Below is a small trained network, with its code and all its weights. Each question gives an input and a class and asks what happens when units are switched off, that is, made to give their printed mean instead of their output.

import numpy as np


def w(rows, s, z=0):
    codes = np.array(rows[::2]) - 128.0
    scale = np.full(codes.shape[1], s)
    scale[-1] = z or s
    return codes * scale


def f(y):
    return np.maximum(y, 0)


def log_softmax(a):
    a = a - a.max(-1, keepdims=True)
    return a - np.log(np.exp(a).sum(-1, keepdims=True))


def net(x, mask):
    res = np.array(x, float).reshape(1, 4) / 4 @ E
    y = f(res @ A[0][:, :-1].T + A[0][:, -1])
    res = res + np.where(mask, y, B[0][:, -1]) @ B[0][:, :-1]
    return log_softmax(res[-1] @ U[:, :-1].T + U[:, -1])


A, B = {}, {}
E = w([
[53,90,193,141],'x0',
[171,6,145,101],'x1',
[116,104,79,211],'x2',
[121,126,124,124],'x3',
],0.015)
A[0] = w([
[155,124,110,98,85],'n1',
[156,150,90,52,203],'n2',
[89,186,156,131,224],'n3',
[155,72,129,116,126],'n4',
[103,185,104,150,190],'n5',
[135,164,140,157,87],'n6',
[102,143,253,83,179],'n7',
[172,25,120,97,150],'n8',
[65,87,149,236,63],'n9',
[161,119,16,172,190],'n10',
[188,172,127,35,254],'n11',
[100,110,160,183,61],'n12',
],0.019,0.0043)
B[0] = w([
[152,118,139,129,157],'n1',
[191,176,165,107,207],'n2',
[55,173,88,98,230],'n3',
[160,75,160,122,193],'n4',
[142,177,44,108,228],'n5',
[122,115,112,110,170],'n6',
[5,33,132,63,250],'n7',
[223,67,197,138,249],'n8',
[214,224,190,83,247],'n9',
[152,121,39,236,233],'n10',
[175,223,219,88,247],'n11',
[145,158,190,91,185],'n12',
],0.026,0.017)
U = w([
[84,246,178,142,199],'0',
[191,121,172,85,254],'1',
[168,120,34,133,55],'2',
[165,67,137,234,19],'3',
[50,133,112,79,122],'4',
[106,36,172,100,7],'5',
],0.013,0.0029)

Each question gives the input, the list of numbers given to net, and the class t.
The units are the neurons (one row each of A and B). Each row of codes is followed by its name. A weight is (code - 128) times the scale printed after its matrix; where a second scale follows, it is the last column's (A, B and U).
mask holds one flag per neuron, in row order. A switched-off neuron (its flag False) gives its mean, the last column of its row in B, instead of its output. The means were averaged over made-up inputs and are rounded, as every weight is.
A unit's drop is (log p(t) with every unit on - log p(t) with that unit switched off) / (log p(t) with every unit on - log p(t) with every unit switched off).
The circuit of an input: a set's keep is (log p(t) with only the set's units on - log p(t) with every unit switched off) / (log p(t) with every unit on - log p(t) with every unit switched off). Starting from all 12 units, units are removed one at a time, each time the one whose removal leaves the highest keep (on an exact tie, the one counted first), for as long as the keep stays at least 0.8.
circuit, biggest first: the units of the circuit, biggest drop first
most important unit: the unit with the biggest drop
top k neurons: the k neurons with the biggest drops, biggest first
drop of u: that unit's drop, to one decimal
input [0,-6,3,2], class 2: circuit, biggest first : n11, n5
input [6,2,-2,-3], class 5: top neuron : n7
input [-4,6,1,3], class 3: circuit, biggest first : n9, n10
input [8,0,0,-6], class 4: top 3 neurons : n7, n11, n8
input [0,2,7,2], class 3: top 2 neurons : n10, n11
input [0,-2,-7,0], class 0: top 2 neurons : n11, n2
input [-5,0,-4,4], class 0: top 2 neurons : n8, n11
input [6,8,0,-5], class 5: top 2 neurons : n7, n11
input [3,0,6,-5], class 0: top 2 neurons : n8, n4
input [1,1,-8,0], class 5: top 2 neurons : n7, n9
input [6,-3,0,3], class 4: top 2 neurons : n7, n11
input [6,-3,1,0], class 0: top 2 neurons : n9, n12
input [0,-2,4,3], class 2: top 2 neurons : n11, n10
input [2,6,-4,2], class 5: circuit, biggest first : n7
input [0,-1,-2,1], class 0: top 2 neurons : n8, n7
input [-3,-2,7,0], class 2: drop of n3 : 0.0
input [-8,4,3,6], class 3: drop of n10 : 0.5
input [4,-6,-6,-5], class 4: drop of n7 : 0.1
input [6,-1,-3,-6], class 4: drop of n8 : 0.2
input [6,0,-5,-3], class 4: most important unit : n8
